Here is a tiny trained network, its code and every weight. The questions are about switching its units off for an input and a target symbol, where a switched-off unit gives its printed mean instead of its output.

import numpy as np


def w(rows, s, z=0):
    codes = np.array(rows[::2]) - 128.0
    scale = np.full(codes.shape[1], s)
    scale[-1] = z or s
    return codes * scale


def norm(h):
    return h / np.sqrt((h * h).mean(-1, keepdims=True) + 1e-5)


def f(y):
    return y / 2 * (1 + np.tanh(0.7978845608 * (y + 0.044715 * y**3)))


def softmax(a):
    e = np.exp(a - a.max(-1, keepdims=True))
    return e / e.sum(-1, keepdims=True)


def log_softmax(a):
    a = a - a.max(-1, keepdims=True)
    return a - np.log(np.exp(a).sum(-1, keepdims=True))


def net(x, mask):
    ids = ['ΔΘΛΠΣΦαβγεζημξτω'.index(c) for c in x.split()]
    T = len(ids)
    res = E[ids] + P[:T]
    q, k, v = (norm(res) @ M[0].T for M in (Q, K, V))
    z = softmax(np.where(np.tri(T) > 0, q @ k.T / 3**0.5, -1e9)) @ v
    res = res + np.where(mask[0], z, O[0][:, -1]) @ O[0][:, :-1]
    y = f(norm(res) @ A[0][:, :-1].T + A[0][:, -1])
    res = res + np.where(mask[1:9], y, B[0][:, -1]) @ B[0][:, :-1]
    return log_softmax(norm(res)[-1] @ U[:, :-1].T + U[:, -1])


Q, K, V, O, A, B = {}, {}, {}, {}, {}, {}
E = w([
[159,98,136,75,121,155,53,79,160,57,145],'Δ',
[172,214,52,41,72,220,186,124,111,131,190],'Θ',
[118,144,117,174,105,172,105,157,138,73,172],'Λ',
[125,96,188,157,71,164,87,111,126,117,82],'Π',
[128,138,156,164,173,107,135,118,194,131,132],'Σ',
[162,71,133,88,140,121,146,104,133,145,189],'Φ',
[225,148,219,58,4,64,150,146,137,74,127],'α',
[129,152,134,133,68,114,94,159,109,109,166],'β',
[86,67,98,108,62,138,142,165,107,137,105],'γ',
[164,121,100,126,90,116,119,193,84,115,61],'ε',
[126,158,175,183,164,154,172,151,188,136,94],'ζ',
[102,117,198,167,60,79,119,113,149,115,117],'η',
[113,160,97,51,176,138,118,166,121,136,122],'μ',
[169,159,152,174,117,128,131,154,138,71,42],'ξ',
[116,89,133,104,108,181,102,140,149,147,66],'τ',
[176,149,83,50,159,152,166,218,188,129,113],'ω',
],0.021)
P = w([
[114,130,153,168,110,138,12,158,120,183,122],'0',
[248,159,132,148,33,187,80,150,242,198,58],'1',
[85,180,47,115,75,79,171,31,138,123,137],'2',
[220,156,122,161,52,154,95,132,224,166,46],'3',
[151,58,202,149,192,150,86,185,90,135,156],'4',
[138,181,104,145,175,47,145,100,52,7,77],'5',
[71,120,149,64,82,164,149,105,180,61,183],'6',
[252,52,156,221,82,151,89,191,180,132,130],'7',
[118,78,250,87,180,172,110,207,137,101,180],'8',
],0.021)
Q[0] = w([
[110,125,148,115,173,120,162,143,127,73,208],'h1',
[180,119,103,229,163,84,89,81,73,215,121],'h1',
[244,74,249,106,104,206,100,254,222,183,161],'h1',
],0.052)
K[0] = w([
[122,168,168,102,110,167,195,138,156,68,141],'h1',
[209,139,103,210,142,89,126,79,89,184,117],'h1',
[162,60,255,137,163,160,121,242,98,88,158],'h1',
],0.056)
V[0] = w([
[253,182,122,162,147,164,116,86,212,127,203],'h1',
[219,167,78,63,116,171,119,185,90,57,19],'h1',
[89,89,73,60,125,148,117,134,80,231,250],'h1',
],0.042)
O[0] = w([
[218,133,174,154,146,179,71,136,127,195,117,207],'h1',
[138,244,86,132,144,181,86,66,142,95,133,28],'h1',
[149,90,96,52,104,115,163,168,2,125,110,251],'h1',
],0.026,0.012)
A[0] = w([
[71,137,101,135,124,120,140,110,165,88,115,2],'n1',
[146,122,164,124,121,158,110,149,142,167,128,83],'n2',
[145,165,153,148,134,157,100,127,149,128,113,166],'n3',
[88,154,89,102,123,145,121,99,124,94,119,137],'n4',
[116,137,121,180,123,104,107,83,168,137,119,33],'n5',
[114,94,183,2,212,199,167,89,157,147,241,177],'n6',
[113,137,117,79,104,128,168,136,98,129,134,91],'n7',
[146,85,123,129,122,107,140,164,118,123,112,115],'n8',
],0.052,0.0068)
B[0] = w([
[97,43,122,128,84,210,116,55,95,156,117,177],'n1',
[105,133,118,144,196,156,143,109,94,91,191,242],'n2',
[131,67,119,67,69,80,96,127,157,114,114,252],'n3',
[159,150,127,106,216,63,139,159,149,188,89,183],'n4',
[133,172,160,120,139,138,206,174,41,109,136,185],'n5',
[88,64,181,1,55,196,35,234,90,180,135,166],'n6',
[103,106,197,164,124,174,53,148,126,72,119,239],'n7',
[108,199,74,143,118,96,129,94,156,159,156,237],'n8',
],0.041,0.029)
U = w([
[167,64,128,116,140,113,87,101,130,87,158,123],'Δ',
[255,172,156,191,136,215,95,134,79,150,114,127],'Θ',
[117,192,67,117,163,158,152,137,86,137,197,86],'Λ',
[136,123,131,149,89,197,180,92,80,121,121,135],'Π',
[165,98,160,189,168,111,104,143,171,209,144,144],'Σ',
[177,100,126,140,90,60,147,161,54,172,104,141],'Φ',
[139,179,160,61,83,64,190,111,115,81,134,98],'α',
[102,162,117,175,80,121,71,134,128,110,142,118],'β',
[48,87,83,100,152,72,182,139,124,50,110,40],'γ',
[106,156,91,80,161,112,183,101,111,137,104,142],'ε',
[137,111,198,133,174,125,193,182,142,80,140,105],'ζ',
[112,82,151,130,97,36,163,114,196,142,102,152],'η',
[120,156,152,132,223,116,102,177,102,88,88,74],'μ',
[151,155,188,147,111,142,139,97,174,125,97,205],'ξ',
[137,65,177,186,158,132,83,92,143,174,53,84],'τ',
[209,146,90,123,126,100,136,183,194,165,75,254],'ω',
],0.0089,0.0057)

Each question gives the input, a string of symbols that net reads in full, and the target symbol t.
The units are the heads (3 rows each of Q, K, V and O) and the neurons (one row each of A and B). Each row of codes is followed by its name. A weight is (code - 128) times the scale printed after its matrix; where a second scale follows, it is the last column's (O, A, B and U).
mask holds one flag per unit, heads first, then neurons. A switched-off unit (its flag False) gives its mean, the last column of its rows in O or B, instead of its output. The means were averaged over made-up inputs and are rounded, as every weight is.
A unit's drop is (log p(t) with every unit on - log p(t) with that unit switched off) / (log p(t) with every unit on - log p(t) with every unit switched off).
The circuit of an input: a set's keep is (log p(t) with only the set's units on - log p(t) with every unit switched off) / (log p(t) with every unit on - log p(t) with every unit switched off). Starting from all 9 units, units are removed one at a time, each time the one whose removal leaves the highest keep (on an exact tie, the one counted first), for as long as the keep stays at least 0.8.
circuit, biggest first: the units of the circuit, biggest drop first
unit that matters most: the unit with the biggest drop
k most important neurons: the k neurons with the biggest drops, biggest first
drop of u: that unit's drop, to one decimal
input Δ Θ τ, target τ: most important neuron => (n1)
input β μ Λ η, target β: 2 most important neurons => (n8, n7)
input Σ ζ Π, target Π: circuit, biggest first => (h1, n1, n5)
input Λ Δ β ε μ Φ Λ ξ, target μ: 3 most important neurons => (n7, n4, n3)
input Δ Σ ω β, target Δ: circuit, biggest first => (h1, n3, n2, n6)
input Δ Π Θ μ Π Φ Δ Δ ζ, target ζ: circuit, biggest first => (h1, n5)
input Φ Φ τ Δ μ Δ Π Φ, target μ: 2 most important neurons => (n7, n4)
input Δ Δ Δ τ Φ α, target Δ: 2 most important neurons => (n3, n2)
input μ γ Δ Δ Π τ Δ α, target Π: 3 most important neurons => (n1, n5, n3)
input Φ β β Σ Φ ω Δ μ, target Φ: 2 most important neurons => (n8, n2)
input Φ Φ Δ μ β β ζ, target ζ: 2 most important neurons => (n5, n2)
input Δ Δ Φ Δ Δ μ μ, target μ: circuit, biggest first => (h1, n7, n4)
input Δ Δ Φ Δ ζ ω β μ μ, target μ: circuit, biggest first => (h1, n4, n7)
input Δ β μ ζ Φ β, target μ: circuit, biggest first => (h1, n7, n4, n3)
input ζ Δ Φ μ μ Δ γ ω, target μ: unit that matters most => h1
input Δ Φ Φ Π, target Δ: 2 most important neurons => (n3, n2)
input β γ μ τ ξ Δ Φ ε, target ξ: 2 most important neurons => (n5, n3)
input Θ τ Π Δ, target Θ: 2 most important neurons => (n5, n8)
input β Δ Σ ζ, target β: 2 most important neurons => (n8, n7)
input Φ ζ μ α, target Φ: circuit, biggest first => (h1)
input Σ Δ Π ζ η Φ, target Π: circuit, biggest first => (h1, n1, n5)
input β Π ζ ω μ Φ Δ Δ, target μ: 3 most important neurons => (n7, n4, n3)
input Δ Σ Δ τ Δ τ, target Δ: 2 most important neurons => (n3, n2)
input μ β Δ Φ Δ β μ Π ω, target ω: circuit, biggest first => (h1, n4, n2)
input ζ Δ μ ζ ζ Δ Φ Π ε, target ε: 2 most important neurons => (n4, n1)
input Θ μ Δ Δ Φ, target Φ: drop of n8 => 0.2
input μ Σ γ, target γ: circuit, biggest first => (h1)
input ζ Φ ζ Δ Π ξ ζ Δ, target Π: drop of n1 => 0.6
input ω μ Φ Φ Λ ε, target Φ: drop of h1 => 2.3
input ξ μ Δ μ, target ξ: drop of n3 => 0.1
